Below is a small trained network, with its code and all its weights. Each question gives an input and a target symbol and asks what happens when units are switched off, that is, made to give their printed mean instead of their output.

import numpy as np


def w(rows, s, z=0):
    codes = np.array(rows[::2]) - 128.0
    scale = np.full(codes.shape[1], s)
    scale[-1] = z or s
    return codes * scale


def f(y):
    return y / 2 * (1 + np.tanh(0.7978845608 * (y + 0.044715 * y**3)))


def softmax(a):
    e = np.exp(a - a.max(-1, keepdims=True))
    return e / e.sum(-1, keepdims=True)


def log_softmax(a):
    a = a - a.max(-1, keepdims=True)
    return a - np.log(np.exp(a).sum(-1, keepdims=True))


def net(x, mask):
    ids = ['δηθλμσφ'.index(c) for c in x.split()]
    T = len(ids)
    res = E[ids] + P[:T]
    u = 0
    for l in range(2):
        r = res
        for j in range(2):
            rows = slice(4 * j, 4 * j + 4)
            q, k, v = (r @ M[l][rows].T for M in (Q, K, V))
            z = softmax(np.where(np.tri(T) > 0, q @ k.T / 4**0.5, -1e9)) @ v
            o = O[l][rows]
            res = res + np.where(mask[u + j], z, o[:, -1]) @ o[:, :-1]
        u += 2
        y = f(res @ A[l][:, :-1].T + A[l][:, -1])
        res = res + np.where(mask[u : u + 16], y, B[l][:, -1]) @ B[l][:, :-1]
        u += 16
    return log_softmax(res[-1] @ U[:, :-1].T + U[:, -1])


Q, K, V, O, A, B = {}, {}, {}, {}, {}, {}
E = w([
[110,160,172,198,164,118],'δ',
[105,160,118,198,110,118],'η',
[62,250,140,140,207,97],'θ',
[89,152,188,185,118,106],'λ',
[60,159,109,203,124,187],'μ',
[98,78,94,128,240,159],'σ',
[77,30,230,104,144,128],'φ',
],0.017)
P = w([
[131,137,90,50,78,115],'0',
[178,116,131,168,157,120],'1',
[137,170,141,128,159,230],'2',
[57,165,151,68,75,82],'3',
[161,76,123,188,154,96],'4',
[145,128,135,171,159,228],'5',
[30,132,145,93,52,77],'6',
[142,61,123,207,164,72],'7',
[117,157,151,149,222,189],'8',
[5,101,154,119,42,62],'9',
[121,55,119,226,186,51],'10',
[108,155,158,172,220,181],'11',
],0.013)
Q[0] = w([
[95,89,120,173,144,56],'L0H1',
[122,235,187,253,188,155],'L0H1',
[151,15,125,49,96,27],'L0H1',
[143,161,116,167,140,126],'L0H1',
[170,90,106,117,128,74],'L0H2',
[79,147,85,175,110,79],'L0H2',
[145,150,149,201,183,163],'L0H2',
[177,123,82,40,53,139],'L0H2',
],0.012)
K[0] = w([
[155,160,124,250,147,96],'L0H1',
[26,100,113,158,144,82],'L0H1',
[222,189,143,77,112,187],'L0H1',
[120,99,124,140,164,112],'L0H1',
[241,141,198,106,152,91],'L0H2',
[155,172,92,169,152,127],'L0H2',
[34,112,150,180,115,95],'L0H2',
[155,173,142,100,88,190],'L0H2',
],0.014)
V[0] = w([
[116,69,143,78,174,135],'L0H1',
[99,91,150,121,80,235],'L0H1',
[162,108,110,177,170,125],'L0H1',
[130,137,239,139,125,64],'L0H1',
[110,173,103,173,172,144],'L0H2',
[1,68,123,183,162,168],'L0H2',
[141,98,95,87,105,153],'L0H2',
[166,112,184,168,118,113],'L0H2',
],0.008)
O[0] = w([
[212,113,158,43,165,221,103],'L0H1',
[114,79,186,151,47,191,125],'L0H1',
[115,121,107,119,154,134,134],'L0H1',
[114,101,255,129,73,66,152],'L0H1',
[70,193,125,73,239,125,189],'L0H2',
[107,72,149,87,168,205,251],'L0H2',
[120,88,108,154,5,149,79],'L0H2',
[156,132,195,141,144,97,127],'L0H2',
],0.0069,0.012)
A[0] = w([
[30,136,150,164,134,112,202],'L0N1',
[204,94,156,55,146,178,211],'L0N2',
[110,137,109,50,145,178,75],'L0N3',
[136,113,144,76,254,171,85],'L0N4',
[172,106,65,201,120,73,111],'L0N5',
[121,93,115,166,114,131,126],'L0N6',
[98,94,195,39,42,121,11],'L0N7',
[121,94,137,112,155,229,131],'L0N8',
[119,143,188,100,173,116,71],'L0N9',
[130,125,179,111,190,102,104],'L0N10',
[73,202,164,107,56,116,2],'L0N11',
[160,116,66,112,14,114,142],'L0N12',
[143,168,187,149,129,58,140],'L0N13',
[177,87,103,109,56,76,187],'L0N14',
[151,55,197,169,133,182,93],'L0N15',
[81,74,84,98,139,96,104],'L0N16',
],0.0096,0.0033)
B[0] = w([
[210,60,101,21,153,162,254],'L0N1',
[118,197,136,141,50,93,146],'L0N2',
[127,97,125,135,88,73,156],'L0N3',
[165,119,136,188,93,112,247],'L0N4',
[119,73,83,140,176,58,126],'L0N5',
[132,134,127,99,76,146,132],'L0N6',
[101,164,67,129,152,126,145],'L0N7',
[158,73,110,84,95,122,205],'L0N8',
[150,104,90,148,86,173,190],'L0N9',
[128,130,126,141,132,168,194],'L0N10',
[146,77,154,140,80,113,149],'L0N11',
[100,216,52,255,164,152,129],'L0N12',
[51,123,143,145,122,153,160],'L0N13',
[93,205,138,171,103,101,128],'L0N14',
[190,175,106,143,119,157,175],'L0N15',
[130,133,154,84,67,158,146],'L0N16',
],0.0085,0.018)
Q[1] = w([
[120,138,143,22,80,83],'L1H1',
[88,95,77,73,112,151],'L1H1',
[188,129,130,120,118,198],'L1H1',
[183,152,116,213,84,178],'L1H1',
[174,138,94,254,97,141],'L1H2',
[45,195,78,12,35,111],'L1H2',
[214,166,121,179,90,235],'L1H2',
[117,178,157,138,152,153],'L1H2',
],0.0098)
K[1] = w([
[55,154,69,130,4,67],'L1H1',
[82,171,59,124,104,149],'L1H1',
[97,64,92,132,85,129],'L1H1',
[224,99,183,171,143,201],'L1H1',
[218,72,140,144,192,182],'L1H2',
[105,151,95,152,77,145],'L1H2',
[137,53,173,94,139,167],'L1H2',
[112,174,161,118,137,183],'L1H2',
],0.011)
V[1] = w([
[90,195,252,127,51,40],'L1H1',
[69,132,103,229,125,109],'L1H1',
[146,111,178,29,165,84],'L1H1',
[83,39,219,187,63,136],'L1H1',
[113,201,100,190,100,178],'L1H2',
[94,160,215,24,194,213],'L1H2',
[98,156,128,161,85,229],'L1H2',
[123,90,42,107,1,179],'L1H2',
],0.0067)
O[1] = w([
[164,112,212,123,175,101,5],'L1H1',
[201,89,100,195,96,111,89],'L1H1',
[102,92,254,112,140,168,108],'L1H1',
[167,205,151,177,43,177,131],'L1H1',
[161,117,147,104,163,172,108],'L1H2',
[107,153,127,120,133,249,149],'L1H2',
[163,163,144,122,160,220,155],'L1H2',
[156,177,120,67,132,97,207],'L1H2',
],0.0093,0.017)
A[1] = w([
[56,166,20,120,124,159,132],'L1N1',
[57,212,160,106,106,187,232],'L1N2',
[152,118,149,255,144,63,109],'L1N3',
[51,185,120,208,193,121,195],'L1N4',
[167,96,187,213,176,110,49],'L1N5',
[185,182,122,124,105,149,161],'L1N6',
[105,92,157,60,186,142,78],'L1N7',
[205,125,233,123,25,125,106],'L1N8',
[182,114,137,180,187,177,156],'L1N9',
[119,189,90,191,149,83,194],'L1N10',
[129,164,88,184,48,198,122],'L1N11',
[136,81,169,69,89,127,185],'L1N12',
[92,197,100,215,250,123,13],'L1N13',
[206,149,135,82,118,68,1],'L1N14',
[193,33,140,91,111,147,107],'L1N15',
[211,135,49,94,139,97,58],'L1N16',
],0.0088,0.0064)
B[1] = w([
[181,136,138,141,174,145,255],'L1N1',
[173,82,114,185,100,136,207],'L1N2',
[130,127,115,7,35,137,135],'L1N3',
[4,152,255,101,105,127,147],'L1N4',
[124,189,21,81,98,78,131],'L1N5',
[90,46,134,130,229,114,184],'L1N6',
[53,135,126,199,142,106,162],'L1N7',
[166,138,194,45,122,140,164],'L1N8',
[114,139,42,94,101,179,157],'L1N9',
[129,111,122,132,242,95,138],'L1N10',
[92,158,172,102,124,2,235],'L1N11',
[168,162,110,158,112,121,168],'L1N12',
[158,231,202,147,144,77,144],'L1N13',
[22,208,94,151,156,190,145],'L1N14',
[143,204,161,148,165,82,171],'L1N15',
[98,87,173,211,95,169,186],'L1N16',
],0.0075,0.023)
U = w([
[70,143,78,115,90,119,53],'δ',
[61,3,129,82,186,94,108],'η',
[118,160,133,192,177,134,5],'θ',
[72,57,168,222,78,202,132],'λ',
[141,64,32,92,157,183,193],'μ',
[152,81,100,246,122,61,175],'σ',
[166,81,175,113,144,114,167],'φ',
],0.0065,0.0033)

Each question gives the input, a string of symbols that net reads in full, and the target symbol t.
The units are the heads (4 rows each of Q, K, V and O) and the neurons (one row each of A and B). Each row of codes is followed by its name. A weight is (code - 128) times the scale printed after its matrix; where a second scale follows, it is the last column's (O, A, B and U).
mask holds one flag per unit, layer by layer, with each layer's heads first. A switched-off unit (its flag False) gives its mean, the last column of its rows in O or B, instead of its output. The means were averaged over made-up inputs and are rounded, as every weight is.
A unit's drop is (log p(t) with every unit on - log p(t) with that unit switched off) / (log p(t) with every unit on - log p(t) with every unit switched off).
The circuit of an input: a set's keep is (log p(t) with only the set's units on - log p(t) with every unit switched off) / (log p(t) with every unit on - log p(t) with every unit switched off). Starting from the 12 units with the biggest drops (on a tie, the unit counted first), units are removed one at a time, each time the one whose removal leaves the highest keep (on an exact tie, the one counted first), for as long as the keep stays at least 0.8.
units of the circuit, in order: the units of the circuit, biggest drop first
top k neurons: the k neurons with the biggest drops, biggest first
k most important neurons of layer l: the k neurons of layer l with the biggest drops, biggest first
input μ δ μ θ φ δ η, target μ: top 3 neurons	(L0N1, L0N4, L1N11)
input θ φ η, target φ: units of the circuit, in order	(L0H1, L1N8, L1H1, L0N2)
input λ δ μ μ σ μ φ λ θ θ, target φ: units of the circuit, in order	(L1H1, L0N11, L0H1)
input λ μ φ θ θ, target θ: units of the circuit, in order	(L1N13, L0N8, L0H2)
input λ φ η φ μ μ μ σ λ λ, target φ: units of the circuit, in order	(L0H2, L1H1, L0N1, L1N8)
input μ φ μ θ, target μ: units of the circuit, in order	(L0N1, L1N11)
input θ μ δ μ φ θ μ, target η: units of the circuit, in order	(L1H1, L0H2, L0N4, L0N1)
input θ δ η λ, target η: top 3 neurons	(L0N1, L0N4, L1N16)
input θ μ μ λ θ λ φ η μ θ, target η: units of the circuit, in order	(L1H1, L0N1)
input θ μ μ η μ μ μ μ δ, target μ: most important neuron of layer 0	(L0N11)
input μ λ η μ μ μ λ μ φ μ λ, target λ: units of the circuit, in order	(L1H2, L1H1)
input λ θ θ θ μ μ μ μ μ μ δ, target δ: top 2 neurons	(L0N4, L1N3)
input μ δ θ η λ, target λ: top 2 neurons	(L0N4, L0N13)
input μ θ δ λ μ μ θ φ μ λ φ δ, target φ: top neuron	(L1N8)
input φ φ μ η λ μ μ, target θ: 2 most important neurons of layer 0	(L0N1, L0N2)
input μ η μ φ, target μ: top 3 neurons	(L0N4, L1N11, L0N7)
input λ λ φ δ μ μ η, target φ: 2 most important neurons of layer 0	(L0N1, L0N11)
input σ μ μ θ μ φ θ θ μ μ, target δ: 2 most important neurons of layer 0	(L0N1, L0N2)
input μ λ φ θ μ φ μ φ, target φ: 3 most important neurons of layer 0	(L0N15, L0N2, L0N1)
input η μ μ θ, target σ: top 2 neurons	(L0N1, L0N12)
input φ μ μ θ μ μ η, target θ: top 4 neurons	(L1N14, L0N1, L0N2, L1N15)
input μ μ θ λ η μ φ λ μ σ μ μ, target σ: 3 most important neurons of layer 0	(L0N4, L0N1, L0N2)
input μ φ θ λ φ σ, target φ: 2 most important neurons of layer 1	(L1N8, L1N11)
input δ μ θ θ η μ λ η σ μ, target λ: top 4 neurons	(L0N4, L1N11, L1N7, L0N7)
input μ μ σ μ λ θ μ μ μ μ η, target η: 2 most important neurons of layer 0	(L0N5, L0N15)
input μ φ μ φ η φ μ, target μ: top 2 neurons	(L0N4, L1N11)
input η μ μ δ μ μ μ, target σ: 2 most important neurons of layer 1	(L1N15, L1N16)
input φ μ μ φ, target θ: 2 most important neurons of layer 1	(L1N14, L1N15)
input θ μ φ μ μ θ φ μ θ, target φ: most important neuron of layer 0	(L0N4)
